Below are the code and all the weights of a small trained network. Each question names an input and a class and asks about switching units off, where a switched-off unit gives its printed mean instead of its output.

import numpy as np


def w(rows, s, z=0):
    codes = np.array(rows[::2]) - 128.0
    scale = np.full(codes.shape[1], s)
    scale[-1] = z or s
    return codes * scale


def norm(h):
    return h / np.sqrt((h * h).mean(-1, keepdims=True) + 1e-5)


def f(y):
    return np.maximum(y, 0)


def log_softmax(a):
    a = a - a.max(-1, keepdims=True)
    return a - np.log(np.exp(a).sum(-1, keepdims=True))


def net(x, mask):
    res = np.array(x, float).reshape(1, 5) / 4 @ E
    u = 0
    for l in range(4):
        y = f(norm(res) @ A[l][:, :-1].T + A[l][:, -1])
        res = res + np.where(mask[u : u + 7], y, B[l][:, -1]) @ B[l][:, :-1]
        u += 7
    return log_softmax(norm(res)[-1] @ U[:, :-1].T + U[:, -1])


A, B = {}, {}
E = w([
[175,60,166,171,107,65],'x0',
[196,156,140,82,174,102],'x1',
[163,106,53,172,150,136],'x2',
[167,254,136,234,26,108],'x3',
[131,130,131,132,133,134],'x4',
],0.0096)
A[0] = w([
[153,87,25,164,123,146,15],'L0N1',
[122,54,163,147,103,87,83],'L0N2',
[181,148,115,57,113,108,25],'L0N3',
[87,127,248,80,77,146,49],'L0N4',
[49,154,78,101,115,126,3],'L0N5',
[63,67,133,152,131,151,200],'L0N6',
[49,104,112,185,66,152,68],'L0N7',
],0.017,0.0022)
B[0] = w([
[49,109,81,210,150,57,225],'L0N1',
[108,120,160,167,135,249,234],'L0N2',
[169,165,178,138,188,116,186],'L0N3',
[82,107,32,213,157,59,253],'L0N4',
[131,155,127,162,139,229,202],'L0N5',
[116,141,176,4,146,97,245],'L0N6',
[147,208,233,106,142,78,232],'L0N7',
],0.015,0.0074)
A[1] = w([
[139,92,109,102,71,126,54],'L1N1',
[214,180,119,160,65,74,110],'L1N2',
[246,109,120,157,171,100,51],'L1N3',
[149,40,195,191,53,136,105],'L1N4',
[132,108,110,108,65,142,62],'L1N5',
[133,110,104,116,98,140,3],'L1N6',
[66,188,118,122,120,240,84],'L1N7',
],0.013,0.0016)
B[1] = w([
[132,126,114,104,126,106,128],'L1N1',
[111,84,117,91,48,163,252],'L1N2',
[109,200,177,69,215,105,220],'L1N3',
[61,173,132,189,169,250,203],'L1N4',
[106,132,56,177,122,123,128],'L1N5',
[105,126,134,138,125,116,128],'L1N6',
[234,93,103,197,150,150,255],'L1N7',
],0.013,0.0047)
A[2] = w([
[84,158,83,184,87,95,143],'L2N1',
[108,66,145,147,177,80,196],'L2N2',
[135,25,98,10,154,100,160],'L2N3',
[78,103,45,203,154,18,54],'L2N4',
[5,120,180,96,83,185,255],'L2N5',
[122,138,132,134,51,113,52],'L2N6',
[120,113,129,92,30,145,8],'L2N7',
],0.013,0.00079)
B[2] = w([
[91,124,126,74,112,192,217],'L2N1',
[75,123,108,83,113,164,226],'L2N2',
[111,196,212,107,37,253,208],'L2N3',
[36,107,54,99,153,101,255],'L2N4',
[248,139,30,135,142,61,230],'L2N5',
[132,166,138,100,86,152,160],'L2N6',
[188,147,79,105,96,208,144],'L2N7',
],0.014,0.0081)
A[3] = w([
[160,156,154,52,176,66,22],'L3N1',
[207,163,33,122,52,114,103],'L3N2',
[198,114,114,222,253,209,109],'L3N3',
[147,225,113,189,161,158,134],'L3N4',
[100,162,144,124,180,101,73],'L3N5',
[121,48,131,151,86,73,8],'L3N6',
[130,151,176,33,166,96,120],'L3N7',
],0.014,0.0014)
B[3] = w([
[123,153,208,162,135,71,176],'L3N1',
[100,151,184,108,212,236,171],'L3N2',
[223,17,66,149,4,97,247],'L3N3',
[131,12,137,94,174,60,223],'L3N4',
[66,183,149,109,77,92,186],'L3N5',
[126,148,85,118,147,108,130],'L3N6',
[174,183,131,206,107,99,200],'L3N7',
],0.014,0.011)
U = w([
[37,138,64,97,151,120,96],'0',
[192,169,165,70,121,247,170],'1',
[218,60,111,127,105,108,246],'2',
[180,187,215,114,140,30,6],'3',
],0.012,0.0021)

Each question gives the input, the list of numbers given to net, and the class t.
The units are the neurons (one row each of A and B). Each row of codes is followed by its name. A weight is (code - 128) times the scale printed after its matrix; where a second scale follows, it is the last column's (A, B and U).
mask holds one flag per neuron, layer by layer. A switched-off neuron (its flag False) gives its mean, the last column of its row in B, instead of its output. The means were averaged over made-up inputs and are rounded, as every weight is.
A unit's drop is (log p(t) with every unit on - log p(t) with that unit switched off) / (log p(t) with every unit on - log p(t) with every unit switched off).
The circuit of an input: a set's keep is (log p(t) with only the set's units on - log p(t) with every unit switched off) / (log p(t) with every unit on - log p(t) with every unit switched off). Starting from the 12 units with the biggest drops (on a tie, the unit counted first), units are removed one at a time, each time the one whose removal leaves the highest keep (on an exact tie, the one counted first), for as long as the keep stays at least 0.8.
units of the circuit, in order: the units of the circuit, biggest drop first
k most important neurons: the k neurons with the biggest drops, biggest first
top k neurons in layer l: the k neurons of layer l with the biggest drops, biggest first
input [5,-5,-7,-8,7], class 1: 4 most important neurons	(L2N3; L0N6; L0N1; L0N2)
input [-6,-5,3,0,6], class 2: units of the circuit, in order	(L1N7)
input [-7,8,-2,0,-6], class 3: top 2 neurons in layer 0	(L0N3; L0N2)
input [-4,-1,5,-7,-5], class 1: 3 most important neurons	(L2N3; L0N4; L0N6)
input [-1,4,-2,-5,8], class 1: 4 most important neurons	(L2N3; L0N7; L0N1; L2N5)
input [-7,-4,-6,-4,0], class 2: units of the circuit, in order	(L1N7; L3N3)
input [0,-6,-5,-3,-3], class 3: 3 most important neurons	(L0N7; L0N6; L0N1)
input [-3,-7,5,6,-7], class 3: top 4 neurons in layer 0	(L0N7; L0N4; L0N1; L0N5)
input [-1,2,1,-3,2], class 1: top 2 neurons in layer 0	(L0N7; L0N4)
input [6,7,4,-3,-1], class 3: top 2 neurons in layer 3	(L3N1; L3N5)
input [-7,-2,6,-2,8], class 2: 3 most important neurons	(L0N5; L0N4; L1N7)
input [-3,-6,5,1,6], class 3: top 3 neurons in layer 0	(L0N7; L0N4; L0N6)
input [-6,-8,4,-6,2], class 3: 3 most important neurons	(L0N7; L0N6; L0N2)
input [-4,2,5,7,-5], class 1: units of the circuit, in order	(L0N4)
input [6,-5,2,6,8], class 1: top 3 neurons in layer 1	(L1N2; L1N7; L1N3)
input [5,6,2,1,2], class 3: top 2 neurons in layer 1	(L1N3; L1N7)
input [-6,2,3,7,-1], class 1: 4 most important neurons	(L0N2; L1N2; L3N2; L0N4)
input [-6,-6,4,-5,0], class 2: 4 most important neurons	(L0N4; L0N5; L1N7; L2N4)
input [-3,8,4,-7,-1], class 3: 3 most important neurons	(L1N3; L0N3; L0N2)
input [-2,-4,-2,1,4], class 3: units of the circuit, in order	(L0N7)
input [6,-1,7,-7,1], class 0: top 2 neurons in layer 3	(L3N3; L3N2)
input [-1,-2,-4,7,5], class 1: 2 most important neurons	(L1N2; L0N1)
input [4,6,7,-4,0], class 0: 2 most important neurons	(L0N1; L0N7)
input [-7,7,3,-5,-3], class 2: 3 most important neurons	(L0N6; L0N7; L3N3)
input [-7,-1,5,6,0], class 2: 4 most important neurons	(L0N4; L1N7; L0N5; L3N4)
input [-6,3,4,0,-2], class 2: 2 most important neurons	(L0N4; L0N5)
input [-5,1,1,2,-8], class 2: most important neuron	(L3N3)
input [-7,0,5,6,-8], class 2: top 2 neurons in layer 3	(L3N4; L3N3)
input [-8,-8,3,-2,4], class 2: top 2 neurons in layer 1	(L1N7; L1N3)
